x = [-10  -1  33  -3   3 -21 -24 -28 -36   4  13  -2]
Find the entry just right of -3.
3
Find the second entry from the right.
13
The third entry from the left is 33
Find the 2nd entry from the left.
-1
The third entry from the right -> 4

197,46,95,75,74,28,66,22,45,56,199,16,242,95,56
The entry just right of 242 -> 95
The entry just left of 74 -> 75
Read off the third entry from the right.
242
The second largest entry: 199

Read these off the array that follows. Rows and columns are numbered from 1.
1) What is the entry at row 1, column 3?
2) What is the entry just right of the smallest entry?
3) What is the entry just left of 20.03?
4) What is the entry at row 2, column 1?
5) What is the entry in row 1 and column 2?
6) What is the entry at row 1, column 1?
7) What is the bottom-right entry?
8) What is the entry just left of 27.14?
[[  31.22   16.15  110.02  -98.20   13.18 -105.38   -0.15  -65.00]
 [  10.88   78.93   83.86  -72.23  126.64  -76.13   38.24 -110.76]
 [  33.99  -45.96  104.89  -95.81  -69.39 -102.89  -39.31  -19.88]
 [  20.37   57.64   51.99  -54.00  -87.76  -56.10   27.21   -3.72]
 [  38.08   -7.85  102.91  -95.97  -86.99 -103.07  -14.29  -16.37]
 [ -84.81 -131.90 -122.87  107.08   21.02  124.03 -101.67   44.31]
 [ -46.19 -150.17  -40.56   35.37   -6.62   43.80 -111.29   25.19]
 [ -33.16  -92.39  -26.11   20.46  -25.29   27.14  -73.10   20.03]
 [  17.11 -155.06   67.28  -63.43 -138.02  -66.88 -109.98   38.31]
 [ -52.32  119.05  -92.00   73.43   22.73   86.60   62.19   -0.47]
 [ -44.93  163.07  -95.79   73.19  -26.11   86.29   91.54   16.36]
 [ -52.27   98.80  -92.89   74.01    6.03   87.20   49.28    9.56]
 [ -35.54  162.45  -34.77   27.55  124.70   35.49   90.01  -72.55]
 [ -84.57  -68.94 -120.05  105.10   69.85  121.94  -61.46   14.41]]
1) 110.02
2) 67.28
3) -73.10
4) 10.88
5) 16.15
6) 31.22
7) 14.41
8) -25.29

Questions about the table below. Indices start at 1.
1) What is the entry at row 2, column 1?
2) What is the entry in the top-left corner?
3) What is the entry directly below the smallest entry?
4) What is the top-right entry?
5) What is the entry directly above the largest entry?
6) What is the entry in row 3 and column 1?
7) What is the entry in row 1 and column 2?
8) What is the entry at row 3, column 3?
19,-19,-26,8,7,27,7,14,-17,-27
14,5,-17,7,25,29,13,17,-21,-7
-25,26,7,14,27,-10,15,-4,-10,0
2,17,2,16,28,13,9,28,-4,-5
11,-14,-24,3,5,27,-2,16,-12,-20
0,0,-2,-16,3,0,6,7,-15,-5
6,0,-7,-6,35,24,25,24,-23,-24
18,12,24,26,-6,17,-19,-17,29,20
-18,13,-3,16,12,-10,9,-7,-4,-5
12,-16,-16,-3,-11,24,-8,16,-15,-19
1) 14
2) 19
3) -7
4) -27
5) 3
6) -25
7) -19
8) 7

A =
[[ 19 -27   6   2   5]
 [-15 -29  16  17  10]
 [  9 -25  17  10   9]
 [-13  17 -13  -7   2]
 [ 17 -18  -6  -4 -14]
 [-21  -8   1  13  23]
 [-15  -3  -5 -16 -10]
 [ 10 -20  -4   5  -5]
 [  2 -23   0   3  -4]
 [-14 -17   6 -11  10]
 [ 16 -16  -7  20   5]
 [ -2  -2  -1   2   0]
 [-13  -6  -3  -6  -7]
 [  4 -14  -8   2   3]]
Give the top-left entry.
A: 19
Give the entry in the bottom-left corner.
A: 4
The third entry on the main diagonal is 17
Give the smallest entry.
A: -29
Give the bottom entry of the column that holds the smallest entry.
A: -14
Give the last entry, reading row by row.
A: 3
The entry just left of the largest entry is 13
The third smallest entry: -25
Give the entry in the top-right corner.
A: 5
The top entry of the column that holds the smallest entry is -27
The largest entry in the last column -> 23
The entry directly below the largest entry is -10
Give the entry just left of the smallest entry.
A: -15
The third-last entry, reading row by row: -8
The entry directly above the largest entry is -14
The entry directly below -20 -> -23
Give the second entry on the diagonal from the top-right corner.
A: 17

data =
[[ 1.06  1.02 -1.40  1.26 -0.49  1.25 -1.30 -0.99 -0.81 -1.35  1.26 -1.29
  -1.37  1.06]
 [-1.60 -0.89  0.52 -1.69  0.67 -1.57  1.37  0.93 -0.59  0.72 -1.15  1.36
   1.47 -1.83]
 [ 0.99 -1.53  1.73  0.07 -1.47 -0.77  0.32 -1.46  1.35  1.65 -1.59 -0.36
   0.51  0.82]
 [ 0.72  1.81 -1.46  0.86  1.65  1.25  0.82  1.57 -0.70 -1.53  1.79  0.87
   0.86  0.84]
 [ 0.57  1.62 -1.27  0.78  1.43  1.31  0.81  1.46 -0.31 -1.36  1.82  0.81
   0.34  0.73]
 [-0.11 -1.75  1.71 -0.84 -1.55 -1.23  0.68 -1.55  1.10  1.59 -1.86  0.58
   0.86 -0.44]
 [ 0.98  1.48  0.89  0.97  1.38  1.29  0.87  1.40  1.08 -0.23  1.51  0.93
   0.88  0.90]
 [-1.64 -0.04 -0.43 -1.67  0.98 -1.53  1.43  1.12 -1.08 -0.23 -0.13  1.45
   1.44 -1.75]
 [ 1.42  0.51  1.09  1.42  0.05  1.24  0.14 -0.17  1.06  0.81  0.51 -0.28
  -0.23  1.50]
 [ 0.79 -1.55  0.66  0.02 -1.45 -1.09 -1.25 -1.48  0.62  0.32 -1.66 -1.10
  -1.20  0.73]
 [-1.47  0.77  0.58 -1.54  1.17 -1.26  1.41  1.10  0.11  0.55  0.52  1.36
   1.42 -1.56]
 [ 1.60  0.94  0.75  1.69  0.10  1.55 -0.88 -0.25  1.10  0.12  0.94 -1.09
  -1.37  1.85]]
Report the entry just left of -0.44.
0.86
The entry just left of the smallest entry: 1.59
Report the 2nd largest entry.
1.82
Report the entry just left of -1.35.
-0.81
Report the entry just right of the smallest entry.
0.58
Report the first entry in reading order.
1.06
The entry just left of 0.89 is 1.48
The second smallest entry: -1.83
Report the minimum.
-1.86
The entry just left of 1.35 -> -1.46
Report the entry just left of the largest entry.
-1.37
Report the 4th entry in reading order.
1.26
The 2nd entry in reading order: 1.02
Report the third largest entry.
1.81
Report the entry just left of 0.66.
-1.55
The entry just right of -1.10 is -1.20
Report the entry just right of 1.40.
1.08
Report the entry just right of -0.28.
-0.23
Report the 3rd entry in reading order.
-1.40

array([[ 20, -21, -13,  17, -17,  23,   8,  22,   6,  23, -23, -19,  13,
        -17,  15],
       [-21,  12,  19,  -3,   8, -18, -23, -15,  16, -16,   0,  13, -24,
         -1,   5],
       [-19,  12,  20,  10, -14,  -2, -19, -11,  -3,  -6, -19,  13, -22,
        -22,  12],
       [ 22, -20, -21,   0, -12,  19,  19,  22,  14,  21, -15, -24,  21,
        -13,  -3],
       [-19,  14,  11, -17,  20, -16, -13, -21,  14, -19,  19,   5, -16,
         18, -11],
       [-21,  11,  14, -25,  25, -25,  22, -22,   1, -24,  26,  -9,  -6,
         27, -23],
       [-13,  -2,   6,   7, -10,  -5, -18, -10,  16,  -6, -10,  -2, -15,
         -9,   6],
       [ 26, -24, -17,  22, -21,  24, -15,  25,  12,  24, -25, -20,  17,
        -23,  21],
       [ -7,  12,  11, -18,  14, -15,  21, -14,   4, -16,  20,  -5,   3,
         24, -14]])
The entry just left of the largest entry: -6
The entry just right of the centre entry -> 14
Report the maximum.
A: 27

Questions about the matrix below.
1) The second largest entry?
2) The last entry, reading row by row?
3) The 1st entry, reading row by row?
4) The smallest entry in the first column?
5) The 4th entry, reading row by row?
6) The largest entry in the first row?
7) The bottom-left entry?
8) The top-right entry?
[[  1   0  -1   0  -1   0   1   1   1   2   0  -1   1   0   0  -1]
 [ 10  -3  -7  18 -11   6  -3   5  -9   2   8  -3   6 -10   2  -9]
 [  0  29  27  17  -5   3  -2  25  -3   2  19 -20  24   4  -9   7]
 [ 36   2 -25   5 -16  23   5   0  -8   6 -13  -5   0 -16   4 -16]
 [  1   1  -1   0  -1   0   0   1   0   2   0  -1   0   0   0  -1]
 [  2  -2  -5  -2 -10  -5   5   1 -13   4  -2   8  -2  -2 -11  -4]
 [-11   6  -4  -4  -5   3 -12   7  -9 -25  -8 -21   4  12 -31  30]
 [  0   0  -1   0   1   0   0   1  -1   2   0  -1   0  -1   0  -1]
 [  0   0  -1   0  -1   0   1   1  -1   2   0   0   1   0   0  -1]
 [  5   3   1   4   3  -2   4   4  -2  14  -3  -3   3   1  11   4]
 [ 21   1   1  -8  -7 -11   8   6 -16  17   7  18   5  -1  11 -10]]
1) 30
2) -10
3) 1
4) -11
5) 0
6) 2
7) 21
8) -1

Questions about the array below.
1) What is the bottom entry of the column that holds the smallest entry?
2) What is the 1st entry on the main diagonal?
3) What is the largest entry?
4) What is the entry in the bottom-right corner?
5) What is the entry just right of -14?
6) What is the third entry, reading row by row?
7) What is the largest entry in the last column?
8) What is the last entry of the smallest entry's row?
[[  2  -1  -1  -2]
 [-14   1  31  -2]
 [ -5   3   3  -3]
 [ 13  -3  -3  -6]
 [ 23  28   8  -1]
 [ -1  -1   0  -1]
 [ -2   7  18  20]
 [ -1  -2  -3   4]
 [ -1   0   0  -1]
 [-18 -12  -5   0]
 [ -2   0   3  -1]
 [ -5   0  11  -1]
 [  0  -3  -4  -4]
 [ -8   0  17  -2]
 [ -3   7  17  19]]
1) -3
2) 2
3) 31
4) 19
5) 1
6) -1
7) 20
8) 0
